Below is a small trained network, with its code and all its weights. Each question gives an input and a class and asks what happens when units are switched off, that is, made to give their printed mean instead of their output.

import numpy as np


def w(rows, s, z=0):
    codes = np.array(rows[::2]) - 128.0
    scale = np.full(codes.shape[1], s)
    scale[-1] = z or s
    return codes * scale


def norm(h):
    return h / np.sqrt((h * h).mean(-1, keepdims=True) + 1e-5)


def f(y):
    return np.maximum(y, 0)


def log_softmax(a):
    a = a - a.max(-1, keepdims=True)
    return a - np.log(np.exp(a).sum(-1, keepdims=True))


def net(x, mask):
    res = np.array(x, float).reshape(1, 7) / 4 @ E
    u = 0
    for l in range(2):
        y = f(norm(res) @ A[l][:, :-1].T + A[l][:, -1])
        res = res + np.where(mask[u : u + 5], y, B[l][:, -1]) @ B[l][:, :-1]
        u += 5
    return log_softmax(norm(res)[-1] @ U[:, :-1].T + U[:, -1])


A, B = {}, {}
E = w([
[91,158,183,138,74,58,49,202,15,140],'x0',
[225,163,102,6,178,120,125,44,222,92],'x1',
[117,175,135,162,152,33,25,217,207,141],'x2',
[129,152,39,183,189,89,175,121,205,37],'x3',
[111,110,62,180,115,159,197,168,133,107],'x4',
[139,88,238,205,90,118,49,148,54,150],'x5',
[146,148,108,165,31,2,27,186,116,178],'x6',
],0.0062)
A[0] = w([
[130,95,171,36,132,76,51,132,125,162,102],'0.n0',
[100,81,148,167,127,173,215,132,34,150,3],'0.n1',
[110,160,120,186,103,6,108,244,131,132,40],'0.n2',
[200,136,240,67,119,66,83,125,92,172,35],'0.n3',
[170,119,189,59,85,115,3,103,93,158,53],'0.n4',
],0.0069,0.0046)
B[0] = w([
[182,147,147,177,110,144,133,117,94,160,212],'0.n0',
[43,5,123,132,21,204,176,133,177,105,195],'0.n1',
[67,73,67,140,254,63,135,163,122,91,255],'0.n2',
[148,201,206,69,68,132,10,90,78,162,218],'0.n3',
[200,176,162,136,143,184,68,73,88,214,233],'0.n4',
],0.0089,0.006)
A[1] = w([
[206,106,165,139,162,126,134,145,132,121,89],'1.n0',
[59,67,164,188,101,205,195,128,73,133,4],'1.n1',
[75,149,123,190,137,2,104,253,110,137,42],'1.n2',
[128,135,148,134,157,155,122,67,150,134,234],'1.n3',
[104,106,86,164,121,65,96,183,102,118,126],'1.n4',
],0.0089,0.0026)
B[1] = w([
[119,120,90,120,85,137,125,170,134,145,151],'1.n0',
[73,94,114,131,44,142,68,161,110,36,246],'1.n1',
[140,74,114,177,229,105,117,192,195,246,254],'1.n2',
[139,189,128,134,94,63,169,140,125,109,202],'1.n3',
[119,91,164,119,225,178,188,112,126,134,211],'1.n4',
],0.012,0.0074)
U = w([
[203,219,195,126,57,106,33,112,66,184,235],'0',
[184,197,40,82,128,94,196,89,227,54,1],'1',
[67,43,117,148,5,192,122,155,106,17,108],'2',
[127,66,110,193,244,84,82,200,158,192,164],'3',
],0.011,0.00082)

Each question gives the input, the list of numbers given to net, and the class t.
The units are the neurons (one row each of A and B). Each row of codes is followed by its name. A weight is (code - 128) times the scale printed after its matrix; where a second scale follows, it is the last column's (A, B and U).
mask holds one flag per neuron, layer by layer. A switched-off neuron (its flag False) gives its mean, the last column of its row in B, instead of its output. The means were averaged over made-up inputs and are rounded, as every weight is.
A unit's drop is (log p(t) with every unit on - log p(t) with that unit switched off) / (log p(t) with every unit on - log p(t) with every unit switched off).
The circuit of an input: a set's keep is (log p(t) with only the set's units on - log p(t) with every unit switched off) / (log p(t) with every unit on - log p(t) with every unit switched off). Starting from all 10 units, units are removed one at a time, each time the one whose removal leaves the highest keep (on an exact tie, the one counted first), for as long as the keep stays at least 0.8.
circuit, biggest first: the units of the circuit, biggest drop first
k most important neurons: the k neurons with the biggest drops, biggest first
top k neurons in layer l: the k neurons of layer l with the biggest drops, biggest first
drop when u is switched off: that unit's drop, to one decimal
input [4,2,8,-7,7,8,-3], class 0: circuit, biggest first : (0.n3)
input [-5,6,-4,-6,6,0,5], class 1: 2 most important neurons : (0.n3; 1.n1)
input [-6,2,7,5,5,-1,-1], class 1: 2 most important neurons : (0.n2; 1.n2)
input [-6,3,0,1,3,5,-8], class 1: top 2 neurons in layer 0 : (0.n1; 0.n0)
input [3,7,7,1,-8,-5,-5], class 0: circuit, biggest first : (0.n2; 1.n4)
input [-5,6,-4,-2,7,7,4], class 2: 2 most important neurons : (1.n2; 0.n3)
input [-3,-4,-5,-4,-1,2,6], class 2: 3 most important neurons : (0.n1; 1.n1; 1.n2)
input [-4,1,7,1,-1,-5,0], class 1: 2 most important neurons : (0.n2; 1.n2)
input [0,-2,7,-5,-7,-1,1], class 0: 2 most important neurons : (0.n4; 0.n3)
input [1,6,-5,-4,7,-2,6], class 0: top 2 neurons in layer 0 : (0.n2; 0.n1)
input [5,-8,-7,5,-8,-3,2], class 2: 2 most important neurons : (0.n1; 1.n1)
input [-5,3,0,-4,1,0,2], class 1: top 2 neurons in layer 0 : (0.n3; 0.n4)
input [-3,-7,7,-2,-7,7,-5], class 0: top 2 neurons in layer 1 : (1.n4; 1.n2)
input [-4,-1,6,0,-5,-4,-5], class 1: circuit, biggest first : (1.n2)
input [-8,6,3,4,5,3,4], class 1: drop when 1.n2 is switched off : 0.2
input [-6,7,5,8,3,7,-1], class 1: drop when 1.n2 is switched off : 0.2
